What can hang from each mark:
z60: z233 z538 z599 z767
z538: z29 z60 z233 z609 z837
z837: z599 z609
z83: z445 z452 z660 z992
z452: z83
z767: z16 z29 z44 z83
z26: z83 z445
z44: z16 z445 z599
z992: z609 z660
z599: z16 z44 z233
z29: z599
z16: z44 z83 z767
z660: z26 z83 z767
z445: z16 z83 z599
z609: z992

Each row is shifted at random along 4 fixed directions that mean nothing.
Known rows, with every way that one mark hangs from another:
[z660 [z83 z445 z992] z767]: [ -28  -11  138   92  -99   90 -126   22  -66 -269 -233    0 -242 -300
  102 -188  -70 -122 -113   27   -7 -202  -82    5  -60  214 -109  105
   22   52  -40 -401   81 -146   50   19  -10  170 -341  -37  -75   13
  -91  -46  109 -151   25 -255 -174   47 -229  208    1 -247 -215  -15
 -149  -49   76  183 -148  133  -36]
[z992 z609 [z660 z83 z767]]: [ -74 -141  168  181 -219  113 -236   96   14 -188 -345   26  -60  -93
 -137   92  -68 -108  -69  -84 -126  130 -164  235  256   39 -173   18
   75    1   11  167 -225  100   11 -138  -93  -73   -5   14  -92  139
   -3 -336 -155 -161  169 -205  -23   55  -58 -145  112 -179  127  151
   -4 -158  -29   55  137 -177  -81]
[z538 z233 [z837 [z599 [z16 z44 [z83 z452]]] z609]]: [  51   19   22 -113   21 -133   42   44   65  155   36   48  212  104
  -51  224   21  127   20  -36  -17  154 -158   66  -32  -47   90 -109
  -85   11  133  254  -31   30   88   26    5  -18  134   88    5    7
  246  -22  -32   54  -25   23  140   -3   42 -186   30  141   82    4
   29   75  -82 -123   68  -89  -71]
[z599 [z16 z83 z767]]: [ -82 -169 -384   -3  106  -94   78  121 -103   -9  196  -26 -331  -30
  -23 -363    3  -51   70  174  127 -148  316 -199  126   29 -133  138
  105   71   18 -202 -179 -121 -266  175   58  -90 -134 -211  101 -111
   44  121   95  109  -87  192 -170  -57  -96  131 -144 -163  -88   10
 -259  -54  144  166    8  217  257]
[z16 z44 [z83 z445 z452 [z660 z26 z767]]]: [ -41  -15   -4   34  -75  155 -157   68    1  -94  -88   89  134 -118
  -86  109   59  -50  -18 -194 -156   60  -59  144  169  112  -65   24
  -23  -36    4  -66 -162   76  104 -176  -48  -40   22  -54  -72   83
   77 -102  -79 -116   15 -232  -45 -149    4    0   86  -99   56   74
    6  -30   78   -5   63  -20 -233]
[z660 z26 [z83 z445]]: [ 192  241   94  -64  182  -25  153 -145   56  229  288  134  379  162
 -180  470  144  280    0 -196 -115  166 -117   82 -323  -45  190 -162
  -44 -155  -11  197  138   77  226 -271    6  -87  205  123 -109   20
  -46  211 -150   22   20   72  176 -107  270   53  142  421  155 -205
   56  352  -52 -291  172 -150 -225]
[z609 [z992 [z660 [z767 z16 z83]]]]: [  27   74  174  208  -38 -117   14 -165   40  -69  -44   14 -172  -71
  -60   53  -54   57  -88   28  -32    8  -43   63 -239  114   -9  -38
   62  -35  -82  -81  168  -11   19   15    5  -18 -144   60 -133   70
   50   84    0  -76   -8  -23  -23    5  -51  148   80   59  -51 -164
 -216  117  -30    7    8  -21   -7]
[z445 [z16 [z44 z599]] [z83 z452 z660 z992]]: [ -81  -70 -137  -27  -90   85 -199   85   50  -85 -112   14 -109  -17
  -94  -62    0 -190   63 -152 -226   40   87   36  228   44 -121  126
   62   28   60  221 -250   26  -53  -69  -74  -84  148 -111   95   44
  -15  -82    5  -91  138 -183  -73   53  -57   10    7 -109   84  137
  117 -227  111   32  153    7   -5]
[z452 [z83 [z660 z767]]]: [  58   95   49   58   65 -125   58  -77  -28  -93   23   11  -64  -86
   22  -28   -6   43  -74   29   -8 -134  -41  -32 -245  144   -8   -6
  -19   -4  -55 -210  194  -55   31  -13   64   45 -208   31 -133    2
 -138  144   44  -62 -118  -43  -44   52  -35  170    8   46 -130 -106
  -68   77   14   41  -25   86  -30]
[z609 [z992 [z660 z26 z767]]]: [ 125  158  217  -20   33   33  169 -168  -55    5  -15  -13   14  -10
  164   13 -101  149 -129  265  255 -124 -207   -4 -205  -46   98 -107
  -44   16 -157 -296  456  101  160  164   70  221 -251  196  -72  -64
 -146  -29   39   52 -201  104   55    2   87  -14  -25   79 -130  -98
  -98  109 -170  -36 -126  -18  -19]
[z83 z452 [z660 z26] [z992 z609]]: [ -53  -64  140  -54 -166  241 -193  100  -11 -109 -296   13   84  -69
   88   20  -52 -147    9  -33  -24   68 -139  147  336  -80 -116   18
  -34   28   33  167 -134  203   43  -69  -99   11   96   15   40   62
   -8 -311  -67  -64   90 -325   -1   66   -8 -192   42 -143  101  197
  166 -235  -37   39   32 -123 -152]
[z83 [z445 z599] z452 [z660 z767] z992]: [  13   95  -55 -148  108  174   54  -19  -17  -24   48    5  -38  -24
  173 -134  -20  -67   49   73  -21 -130  101 -139  132    2  -35   74
   15  -18 -139  -76   51   19   38   -2   -8   22  -13  -59  151  -81
 -151  126  122   88    4 -262  -73   30  -10  167  -82    8  -72   42
   79  -89   91   75  -69  150  -92]
[z83 z452 [z992 [z660 [z767 z29 z44]]]]: [ -96  -73   12 -206  -78  208    1   52  -30   73 -137  -54 -215   31
  249 -250 -150 -108   68  306  192  -58  120  -79  478 -185 -104   28
   68   44  -14  145 -101  220 -142  261    9  -31   48  -47  206  -67
  -80 -218   48  198   84 -295  -26   31   10 -210  -99  -72  119  177
 -113 -303  -14   78   -3  -30   59]
[z445 [z83 z452 z660 z992] [z599 [z16 z767] z44]]: [  14  110   89    6 -117  100  -82  -60  113  -50 -220  -43  268   21
   75  170   27   42  -96  -92 -101   92 -196  140  -80  -37  110  -58
 -135   40  122   20  204  159  192 -121  -74  135   72  165   -2   15
   31 -151  -50  -95 -134   40   83   26   10 -103   41  -15   19  122
  224 -101 -115 -108  -78 -110 -122]
[z44 [z16 z83 z767] z599]: [ -64 -113  -61   76   22  -20    1  111 -145  -64  115   51 -170  -18
 -168 -156   -4  -83   25   30   62  -61  123  -43   15   63 -128   93
   80   42  -91 -137 -111  -28 -116  110   43  -11 -137 -110  -14   15
  169   18   13  -39  -49  212  -83 -143  -59   30  -41 -132  -77   -5
 -174  -32   83   74   76  113  158]
[z16 [z44 z445 [z599 z233]] [z83 z452 [z992 z609]]]: [  14   88  198   13   11   70   83   -3  -90  -40   66   41   66   51
 -102   29  -15    9  -34  -15   39  -41  -41    9 -119   34   52  -37
  -69   10 -110 -227  185  140   33   46   41  102 -150   61  -87   37
  200   80  -34  -36 -158  182   56 -187    1  -28  -23  -49 -135   25
   19   87  -39  -30 -148   42  -38]
[z538 [z29 [z599 z44 z233]] z837]: [   7   12  149  -22 -115 -120   26  -19   -7  -73 -165 -115    9  -88
  256 -116  -76   11 -104  142  220 -114 -190  -23 -206    2  120  -43
 -166  110   44 -361  313 -129   75  196   54  314 -220  140  -77  -28
  -33  -77   99  -29 -172   92   26   89  -96  -91  -71 -118 -232  -31
  128    0 -143   68 -279   39   96]
[z837 [z599 z16] z609]: [  26  -40   41   -2  -53 -105  -21   43   13   -8  -70    2   90   -5
    5   58   28   67  -29   48   81   47 -158   63  -87  -34  -18  -11
  -49   85  120  110   -4  -59  -18  -24  -11   30   35   36  -36   -1
  127 -115   -8  -45   12   55   29   72  -79  -78   29  -11   -3  -54
  -41   29  -63  -18   64  -83  102]
[z538 [z29 z599] z233 z837]: [ 133  131   63  -51  151 -252  140  -99   36  120  232   19  157  106
   -5  217   40  137   37 -115  -52   98  -80  -25 -325   12  133  -95
  -68  -81  -96   81  157 -137  148  -28   48   14   44   98  -69   25
  -24  273   23   34  -20   -4  121   45  110   79   36  308  -67 -221
  150  255  -59 -119   36   23  -85]
[z609 [z992 [z660 z83]]]: [  46   -6  -20 -240  105  130  166  -10  -66  310  116   40 -132  201
   22    3  -66   75   71  269  253   31   54  -73  311 -298   88  -66
   77    3  -18  353  -30  271  -60  214   16  -67  133   49  208 -127
 -103 -130  -71  257   54   78  120   51  242 -276  -69  193  257   55
  -76  -87  -87 -112  149 -189   98]
[z599 [z16 z83 z767] z233]: [ -75 -174 -309   60   64  -96  -25  175   -4   79  171   58  -13   36
 -305   63  142   25   85 -172 -102  186  209   22  140   -8  -36   52
   40  -21  157  233 -415  -27 -181 -135  -47 -254  187 -162   39   15
  271   51 -118    7   77  229  -28  -98    7   -8   37  -15  169    0
  -70   35  119  -25  201  -37   60]
[z599 [z16 [z83 [z660 z26]] [z767 z29]] z44 z233]: [-175 -247 -263 -162  -88  168   39  182  -91   33 -125 -113 -239  -62
  243 -465 -101  -80   16  400  339 -213  210 -175  465 -121  -52   68
   -7  153  162 -317  -88   59 -227  375   84  111 -109 -107  212 -168
   76 -271  115  207 -196  194 -103  -17  -91 -264 -229 -360   -8  268
 -209 -311   -5  199 -207  117  266]
[z837 [z609 [z992 [z660 z83]]]]: [  16  -29  -96  150   55 -172  -26  -38   32 -130   66   32 -329 -123
 -168 -116  -11  -16  -10  -48 -126  -44  107  -31 -151  245 -156  103
  161  -42  -67  -64 -147 -249 -147  -92  -13 -159 -149 -151 -114   52
  -72  238   61  -94   90 -140 -156  104 -178  343   45  -54 -107 -196
 -235  118  147  155  100  111   24]
[z44 [z599 [z16 z83 [z767 z29]] z233]]: [-109 -146 -108  122  -39  -63    6  104  -76  -66   19  -19 -134  -67
  -76 -166   -1  -23  -13   59   76  -52  128  -39   13   55  -40   59
    3   78   40 -228  -78  -62 -151  123   52   19 -119  -84  -18    8
  273  -10   32  -22 -107  299  -67 -118 -144  -16  -65 -204  -88   19
 -213   -9   39   93  -72  104  187]
[z16 [z44 z445 z599] [z83 z992] [z767 z29]]: [ -40  -15  -74   56  124   12   38   45  -78   68  304  121   41   85
 -314  105  130   29   71 -226 -137  120  219   30  -30   89  -46   28
   87  -85  -81   46 -231   40  -54 -131   32 -205   55 -131  -46   95
  273  183  -96  -31   -3  132    5 -299   42   67   65   71   60  -79
 -230  141  141  -84  173   41  -28]
[z538 z29 z60 [z837 [z599 z44]]]: [  12  -44  132 -129  -91 -118  -71   20  114   67 -160  -45  115   26
  120  117   -4    9    7  -59   53  118 -180   92  -98  -23   68  -78
 -103   -8  149  203   -6 -140  105  -27  -12   88  106   78   13   26
 -100 -147    1  -16   76 -189   92  164  -14 -184   57   90   62   -3
  150  -20  -95  -61   25 -124  -24]
[z83 [z445 z16 [z599 z44 z233]] z452 z660 z992]: [  86  240  106  -44   -9  -17   68 -163   91 -143  -86  -92  115  -39
  231  -23  -24   47 -100   22  -76 -161 -127  -68 -348   85  132  -23
 -176   50   -1 -374  509  -35  166  -27   23  253 -140  144  -34  -48
 -121  185  149  -56 -243  -24    2   99  -85  201  -77   -9 -284  -16
  266   38  -74   10 -308  151 -111]
[z609 [z992 [z660 [z26 z445] z767]]]: [  67   61   41  -49  122   75  128  -73  -42  110  149   12  -42   47
   52  -35  -13   81   -4  155  201  -87   22  -93    7  -74   61  -31
   67  -59 -115  -51   98    5   18   90   40   38  -61   19   47 -100
 -185   37   22  125  -16  108   13  -14  126   33  -28  100   12  -87
 -118   78  -15  -24    6   10   22]
[z660 z26 [z83 z445 z452] z767]: [  10  -11   71 -192  -26  286  -17   81  -50  120  -88   63   68  -38
  104   22  -54  -11   12  137  141  -35 -105   -2  341 -137   28  -22
    3   -9    6   83  -60  154  105   90  -26   81   76   27  133  -91
  -93 -246  -18  111  108 -181   23  -36  117 -192  -14   -1  165  134
   18 -106  -22  -39   28 -101  -88]
[z60 [z538 z29 z233 z609] z599]: [ 151  126 -138   -5  254 -328  173 -119   10   92  280  -22  211   58
   22  175   82  120   64 -162 -110   18  -24  -72 -399   29  171  -98
 -117  -50  -77   40  146 -172   82  -84   54  -53  -12   83 -127   16
  -92  385   51   20   -6  123  101  104   99  171   20  306  -93 -208
  180  301  -36  -98  -91   58 -110]
[z767 [z16 z44] z29]: [-133 -210 -138  -25 -160  -25 -107  135  -50   26 -122  -52 -239  -23
  110 -225  -91 -112   54  176  142  -32  100   -2  329 -141 -121   59
   44  146  162  109 -201   91 -204  259   19  -49   53  -88  101   -2
   76 -273   14   60   50  -50  -51   -9  -55 -240  -75 -157  103  135
 -176 -222   -4   61   83  -44  215]
[z29 [z599 [z16 [z83 z992] z767] [z44 z445] z233]]: [ -46  -47  -27 -108   33  140  127  101 -126   98  103    0   17   36
  -43  -60   61   38  -16   99  238  -13   56  -73  103  -93  129   -8
  -72   52   42 -197   35   96  -36  108   27  108  -57   10   76  -99
  287  -61  -34   84 -159  381   31 -182   36 -154  -71  -88  -19   45
  -36  -14  -23  -15 -145  -11  128]
[z29 [z599 [z44 z16] z233]]: [  92  116  -11  -65  116 -139  195  -33    2  156  292   27  140  149
 -157  162  100  172   19  -48   95   96    6  -52 -295  -51  147  -66
  -76  -43  -17   22  117  -33  -14  -69   24  -11   97   45  -84  -27
  122  237  -57   33  -78  333   93  -99  121   51   36  224  -23 -223
  117  219  -40 -126   40  -37   33]
[z83 [z445 [z599 z16]] [z660 z26] [z992 z609]]: [  41   75   -3  -56   53  151   40  -45   20  -26   -4  -20  141   62
   90   29    4   11   14   -4  -64  -34   -7  -31    2  -21   -2  -15
  -17  -27  -44  -61  109   39   84 -127  -14   14   74   19   64  -28
 -109   42   27   26  -80  -57    3   33   37   58  -29   20  -31   74
  127  -18  -10   13  -72   46  -84]
[z660 z26 [z83 [z445 z599] z452 [z992 z609]]]: [   7   38  -20  -92   18  219   23   -8  -33  -82  -77  -33 -139  -95
  254 -244 -134  -99  -12  220   72 -236   18 -141  136   15  -60   63
   43   36 -100 -294  143  -16   34  152   11  132 -147  -22  117 -100
 -209   -5  152   80  -57 -194 -104   58  -80   97 -133 -153 -143  133
    4  -93   35  150 -211  173    9]
[z60 z233 [z767 [z44 z16 z599]]]: [ -51  -55   25   76  -83  -66  -68   65 -117 -115  -85  -14  -43 -149
  -69  -55   -5 -158  -26  -22   37  -72  -83   33  -90   10  -33   44
  -58   80  -19  -31  -39  -11  -63   50  -12   73 -115    8 -118   55
  128  -68    2 -127  161  140  -27  -25  -64  -21   34 -114  -59  -25
   95  -65   -9   40  -23  -28   54]
[z60 [z538 z233 z609 z837] z767]: [  14  -68 -216  -97  108 -153   46   57  -70   87   33  -49   15  -18
   84  -60  -12  -84   91   16   23  -44   27 -107  102  -98   43  -14
  -27   12  -32  193 -136  -72  -31   88    1  -41   13   10   65  -50
 -143   39   62  105  194  -10   28  170   81  -60  -51   76   49   37
  214  -60    0   35  -40   13  -26]
[z767 z16 [z29 z599] [z83 z452 z992]]: [  19  132  222   42  -76   -3   32 -135    2   27  -33    9   -3  -42
  153   83  -48   46  -42   79   62   16  -94   39 -120  -55   94  -60
  -60   36  -41  -38  258  132   82  135   11   87   -7  124  -54   43
  227   11   17   -9  -62  -67   64  -70  -14  -32   23   99  -41 -111
  -96   78  -89  -77 -100  -46    3]
[z26 [z83 [z992 z609 [z660 z767]]] [z445 z16 z599]]: [ -39  -19    9  250  -47   -6 -134  -47   53 -272 -124  -86 -189 -108
   58 -193  -48 -131  -72  -19 -140 -165   44  -54  -57  155 -112  126
  120    4  -83 -207   62 -217  -16    5   -8   77 -186  -49  -12   -2
 -209   38  104 -112   -3   39 -136  117 -173  256  -55 -220 -200   49
  -39  -59   69  153 -105  199  113]
[z83 [z445 [z599 z44]] z452 [z992 z609]]: [ -36   -8  110 -199 -123  285  -16   51  -45   22 -255  -83   53   49
  346 -169 -135 -107  -10  272  240  -99 -118  -26  333 -253   27  -14
  -91  135   21  -24  167  270   32  223  -37  205   -5  102  205 -110
 -122 -332   34  120  -90 -128   45   58   17 -304 -135 -145    4  301
  228 -287 -133   32 -198  -70   35]
[z60 [z538 z29 z837] [z767 z16]]: [  13  -24   60   43  -90 -125  -66  -21  -58  -37 -187  -68   95 -107
  162   42  -33  -60  -27    5   35  -26 -204   55  -61  -88   78  -63
 -118   83   74   74   85   12   93   73    5  133  -36  143  -72   32
  -25 -161   23  -52   95   -6   54  121   26 -139   12   11   -5   28
  115  -66 -118  -28  -99 -100  -25]
[z992 z609 [z660 [z83 z445 z452] z767]]: [   6   21  121   87  -27  103  -64   -9   24 -128  -72   47  -25  -24
 -108   57  -34  -46    0  -87 -170   44  -31   61  104  110 -131   17
   78  -99 -142   28  -95   40   18 -183  -49 -105  -12  -44  -71   74
  -84   38  -56  -61   94 -292  -52  -15  -22  129   65  -28    4   36
   29    0   60   62   44    3 -191]
[z29 [z599 [z16 z767] [z44 [z445 [z83 z452 z660]]]]]: [ -93  -70 -126   44  -57   46  -88   64   -3 -123   -2  -24  -86  -60
  -97 -176   61 -122   18  -92  -57  -42  126  -60   77  133  -81  129
   27   -2  -23 -181 -146 -121  -98  -99  -35    1  -17 -146    1   -8
   42   41   39  -83    4    6 -134  -77 -103  147  -14 -199  -85   20
   77 -102  137  125  -47  110   56]
[z992 [z660 [z26 z83] z767]]: [  17  -27 -101 -275  136  180  195   25  -83  280  162   -3  -44  179
  149 -134  -55   66   71  375  358  -93  124 -178  360 -303   61  -38
   77   -8  -44  148   -1  176  -67  297   80   24   82    9  243 -207
 -192 -139   -1  331    2  178   74    1  247 -253 -141  105  183  101
 -120 -112  -69  -56   64  -40  187]
[z992 z609 [z660 z26 [z83 z445]]]: [   7    0  178  136 -114   78  -97  -42   -8 -208 -190   -1  -25  -82
   -7   14  -67  -45  -85  -11  -81  -48 -135  106  -26  111 -110  -10
   30  -15  -63 -209   85    8   62 -102    0   40 -144   34 -139   85
 -129  -98  -42 -121  -17 -168  -45   34  -56   42   36 -136  -86   57
   -8    2  -29   81  -63    1  -90]
[z538 z29 [z60 z767] z609 z837]: [ 159  118  132 -135  110 -192  112  -99   59  191   57  -20  359  147
   85  321   30  126   48 -120  -44  122 -238   57 -255  -93  209 -179
 -140 -106  -59  283  191  -15  264  -52   14   63  120  204  -29   15
 -172   77  -30   58   20  -42  223  127  211 -139   68  370   82  -70
  329  187 -165 -209   26 -138 -202]
[z44 [z16 z767] [z445 [z83 z660 z992]] [z599 z233]]: [ -46  -45  -39   -4  124   72  -18  102  -40   20  224  114  -10  105
 -434   65  133  -88  129 -296 -259  112  263  -46   51  116  -94  100
  124 -142  -78  252 -358  -53 -104 -234  -26 -220  188 -192   66   64
  164  210  -53  -47  189   73  -35  -97   33  149   58   44  108  -30
   45   -3  203  -12  226   49  -34]
[z452 [z83 [z445 [z599 [z16 z44 z767]]] [z660 z26]]]: [  62  118 -154  -62  157  -18  202  -97  -54   -3  178  -46   56   17
  163 -121   -4   97  -54  174   97 -244   38 -162 -219   81   79  -41
  -59   28  -41 -506  367   -9   79  109  142  129 -209   43  -19 -115
 -128  178  121   78 -395  203  -32  -76   32  115 -129   18 -205   15
  -66   82   -4   31 -207  222   36]
[z16 z44 [z767 z83]]: [ -15  -11  -92   44   11  -93   44  -11  -34   38   94   18  -14   20
  -27   -6   24   58  -19   54   62   17   55   34  -53  -31   -9  -14
    1   42   17  -74   35  100  -35   95   35  -46  -80   10  -46    6
  110   -5  -55   19 -111  119   14 -120   29  -54   -3   16    6  -24
 -138   52  -14  -53   51    1   70]

Rows:
[ -78 -113 -219  -67  -19   73  -85  145   66  167   56  -28  110   41
  -11  -10   85  -26   63  -48   93   31   94  -58  238 -157  129   27
  -23   18  256  186 -254  -54  -81   59  -39   10  258  -77  153 -107
   18 -151  -29   83   96  304   33  -35   70 -172  -44  -68  181  118
   88  -72   41  -71   16  -44  138] | [z660 [z26 [z83 z452] [z445 [z599 [z16 z44] z233]]]]
[  91  113  276   12 -102  184  -97  -48   14  -72 -232   56  190 -129
   40  253  -22   62 -137  -73  -89    9 -340  167  -82   37   79  -70
  -62   -8   37  -70  220   77  326  -94  -40  196  -47  183  -62   23
  -44 -208  -38 -128    7 -129   51   10   38  -55   97   23   26   34
   45   38 -101 -110  -13 -125 -200] | [z660 z26 [z83 [z445 z16] z992] z767]
[-133 -202  -99   50 -188  152 -216  158  -13  -44 -189    8  -55 -112
  -33  -43   13 -132    4  -71  -53   86   -9  101  382  -15  -82   91
   48   59   95   86 -309   17  -27  -11  -77  -33  114  -88   70   33
  137 -315  -54  -78  108 -110  -67  -65  -76 -167   25 -211  136  150
   -1 -187   62   42   86  -92   48] | [z660 [z83 [z445 [z16 [z767 [z29 [z599 z44]]]]]]]
[ -32  -66  -71  -86   35   99  -46   83   19   46   50   39  -31  147
 -128   46   14  -90  147  -87 -112  195  146   31  343 -118 -147   33
   93  -76  -24  479 -356  174 -154 -159  -90 -291  275 -117  107   46
  -20   -4 -119   69  191 -255    8   44   83  -50   37   79  202   93
  113 -130   69   -3  221  -97  -94] | [z83 z452 [z992 z609 z660]]
[  29   49   84 -119   52  190  120  -29  -56   69   48  -35   12  134
  142  -81  -64   30   20  218  190  -99   15 -101  161 -158   51  -59
   -2   -4  -28  -77  169  187   -9  143   50   82  -19   58   98 -110
  -63  -47    1  168 -162  136   54  -26  116 -122 -114    0  -16  131
  -33  -55  -81   -9 -149   27   24] | [z599 [z16 [z83 z452 [z992 z609 [z660 [z26 z445]]]]]]
[  48  115  195   73  -24   44  106 -153  -19  -93  -92  -39  -65 -102
  246 -124 -141   82 -117  263  129 -192  -73  -38 -182   58  -14  -48
    8   20 -144 -422  394   19   86  199   84  174 -297  115  -78  -24
  -63   30  106   33 -199  -57  -29  -15  -83   80  -51  -54 -201  -38
 -236   89  -96   73 -226  118   15] | [z660 z26 [z767 z29 [z83 [z992 z609]]]]
[  35  -69 -155 -121   85  -56   53   81   34  259  168   79  111  140
 -171  172  103  125   88  -35   77  218   -4   47  105 -130   40  -32
   28    0  127  464 -282   37  -81  -64  -57 -192  280  -50   84  -33
  206  -46  -93   79   89  107   83  -30   78 -150   74  174  237  -80
  -83   69    7 -128  271 -192   53] | [z837 [z599 [z16 z44]] [z609 z992]]
[  45  124  -14  191  107 -283   81 -143   39  -49  292   28   36   26
 -184   61  107  131   -3 -190 -185   15  151  -11 -483  218  -55    2
   50 -106 -109 -187   75 -174  -46 -176   64 -149  -83  -77 -223  109
   34  411    9  -94  -40   27  -47 -180  -47  361   88  134 -144 -290
 -171  311  106  -37   66  145  -41] | [z16 [z767 z29 [z44 z445]]]
[  49  -51 -308 -183  314 -229  183   25   42  263  369   26 -184  134
  -48 -118   15   19  198   29   13   12  296 -254   17   11  -20   36
  146 -114 -100  317 -280 -281 -164   84   15 -243  131 -180  200 -100
 -128  377  145  238  178  -90  -28  153   36  177  -61  238   65 -159
  -20  104  153   68  146  147   72] | [z538 z233 [z609 z992] [z837 z599]]
[ -92 -172 -360  239  -52 -213 -206  116   99 -155  -12    3 -180 -119
 -242  -36   71 -107   16 -249 -340   76  171   45    1  160 -122  159
   82   47  166  108 -352 -262 -152 -156  -69 -195  100 -177  -10   81
   78   70   -5 -168  153   67 -139   82 -175  197   18 -164   22   10
   32   -4  167   81  161   74  124] | [z445 [z16 z83] [z599 z233]]
[ -77 -194 -259  -47   35   43  -78  115  -14   59   71   31 -263   -1
 -129 -144    7 -122  121    2   21   71  236  -39  348  -44 -160  107
  170  -34   30  288 -461  -51 -235  -32  -59 -252  164 -220  135  -13
 -107  -57  -30   67  238 -139 -109   72   17    9    7  -46  190   15
  -93 -127  145   96  240  -37   86] | [z609 [z992 [z660 z26]]]
[ -41   21  -68  142  -47 -184   34 -103   17 -106   41  -64 -234 -129
  112 -229  -23    6  -66  105   93 -143  118  -83 -268  142  -26   64
   14   60  -43 -411  155 -212 -123  110   61   59 -226  -53 -134    8
    8  174  105  -54 -107   41 -116  -30 -184  220  -36 -106 -233 -188
 -194  106   44  128 -158  165  187] | [z767 [z29 [z599 z44]] z83]
[  46  -31   62 -167   44 -109   77   -4   -8  100  -40  -66   40   83
  274 -107  -91   13   40  198  172  -89  -90  -90    3 -100   36  -52
  -46   52  -13   40  132  -86   48  239   71  134  -43   80  108  -69
 -159  -68  122  138  -55  -80   74  178   17 -172 -106   55  -49   46
   68  -44 -107   25  -79   27  106] | [z538 z29 z609 [z837 z599]]
[  14   -9 -231   25   29  -89  -97   22  149   89  109   28  183  125
 -208  228  144   29   74 -307 -291  221   75   75  -32  -24    9   22
   26  -56  147  403 -261  -78   -6 -320  -98 -223  369  -75   47   41
  -77   67 -101  -62  176  -22   26   24   78   66   95  158  201  -12
  237   43   81 -134  263 -108  -51] | [z83 [z445 z16 [z599 z44]]]
[ -96  -86   10  -57 -136  223 -158  133   65  -55 -279  -33  112  -72
   13   45   44  -89  -21 -124  -68   88  -49   85  240  -23   23   28
  -80   25  186  101 -180   30   32 -184 -109   33  153  -17  108   -1
   53 -241  -40  -66   97  -91  -14   63  -67 -124   38 -156  116  181
  197 -220   15   34  -40 -110  -94] | [z83 [z445 [z599 z16 z44 z233]] [z660 z767] z992]
[ 103  137  -34  -49  131  -62  103 -142   51  100  181  -19    0  205
  -12   67   33   89   31   16  -89  -24   79  -93 -118 -101   85  -22
   56  -39    2  191  165   41   18    2   43  -38  100   57   90  -75
 -212  160   -3   96  -19  134   75  101  154   78  -57  220   34  -34
   59   62  -28 -134   81    9   63] | [z26 [z445 z16 [z83 [z992 z660]]]]
[  72  165  250  -62   52   66  221 -203  -59   47   34  -42  -67  161
  209  -56 -127   74  -18  308  146 -130    1  -96  -83 -130   46 -111
   -1    9 -148 -143  450  260   26  214  100   77 -131  150   42  -55
  -38   78   35  168 -209   -8   85    6   92  -48 -108  128  -97   32
  -89   23 -147  -25 -185   34   38] | [z767 z16 [z83 z445 [z992 z609 z660]]]
[   2  144  279   -1  -85  103   -2  -92  -39 -148 -147  -20   35  -97
  188  -98  -75  -54  -83   96   82 -181 -139   -6 -141   91  -16   -2
  -77   25 -180 -369  322   47  118   60   32  226 -236   74  -97   19
  -76   -6   94  -71  -84 -180  -33  -72  -78   79  -10  -93 -205  -19
   44  -48  -34   66 -193   96  -93] | [z83 z445 z452 [z660 [z767 [z44 z599]]]]
[  48  124   98  272   -7 -275  -58  -95  130 -102   95  -23  152  -38
 -191  156  150   97 -102 -315 -147    6  -49   34 -625  200  141   -4
  -72  -52  113 -177  159 -327   42 -203   -2  103  -57   28 -241   62
   -7  263   -6 -225  -36  390   11  -16  -91  286   97   25 -177 -245
   86  277   24  -76  -68   74   32] | [z26 z83 [z445 [z599 [z44 z16] z233]]]
[ -12   35  237  -85  -65  182   69  -38  -91  -28 -112  -21  -86   30
  127 -119 -105    8  -53  201  154 -113  -31  -28   91  -31   -4  -39
  -14   35  -59 -227  225  174   25  172   78  155 -171   68   37  -34
   11 -112   30   63 -182  -34   12  -68    3 -119  -76  -72  -82  100
 -151 -110  -84   31 -145   13   -6] | [z599 [z44 [z16 [z83 z445 [z992 [z660 [z767 z29]]]]]]]
[  12  -78 -312   33  157 -273   12    5   30   13  137  -61 -106 -111
    0 -114   51  -72   88 -174  -75  -21  137 -113 -167  144   43   44
  -18  -23    0   -6 -190 -348 -121  -55  -26 -108  -58 -119  -52    1
 -125  296  123  -27  122  -10  -83  164  -98  243   14   36  -87 -152
   91  113  115  114 -105  108  -25] | [z60 [z538 z29 z233 [z609 z992]] [z599 z44]]
[ -99 -113   82  121 -168   38 -222   70   12  -96 -234   15  -23 -132
   -3  -13   14  -88  -31  -97  -50   40  -39  130  189   18  -79   62
   22   27   65  127 -200   -1  -20  -24  -46    4   26  -45  -24   76
   27 -240  -48 -116  141 -141  -31   24  -76  -93   65 -151   98   49
  -85 -135   20   24  105  -86    8] | [z26 [z83 [z660 [z767 z29]]]]
[ -20   38  136  250  -54  -82  -16 -114   79  -55   62   43  -27   63
 -233  152   -3   39    1 -139 -214  175   68  109 -116  142 -123  -23
  137 -137 -195   90  -83  -10  -47 -162  -11 -229   74  -35 -189  180
  155  151 -104  -98   69  -89   -1 -140  -15  136  144   94   34 -150
 -128  133   40   -9  139  -33  -58] | [z992 z609 [z660 [z767 [z29 z599] [z44 z16] z83]]]
[-115 -128  110  253 -217   36 -264    4   68 -258 -294   -6 -137 -148
  -72  -10  -51 -149  -37 -148 -234  103   23  196  113  151 -229   54
  101  -24   38   40 -230  -21  -85 -165  -64 -154    0  -79 -119  196
   44 -154  -74 -189  137 -335  -97   68 -180   34  108 -207   29   70
 -127  -94   51  126   55  -40  -61] | [z767 z29 [z83 [z992 z609 [z660 z26]]]]
[-130 -188 -187  178 -185  -99 -220  150   99 -116 -205  -44  -42 -115
 -157    4   63  -70  -56 -187 -123  116   17  128   19   71  -17   66
  -45   93  306   27 -266 -146 -119 -144  -89  -43   81  -74  -45   66
  149 -169  -75 -175   72  182  -63   42 -168  -50   48 -240   58   87
   62  -89   40   53   22  -76  112] | [z445 [z599 [z16 z83] z44 z233]]
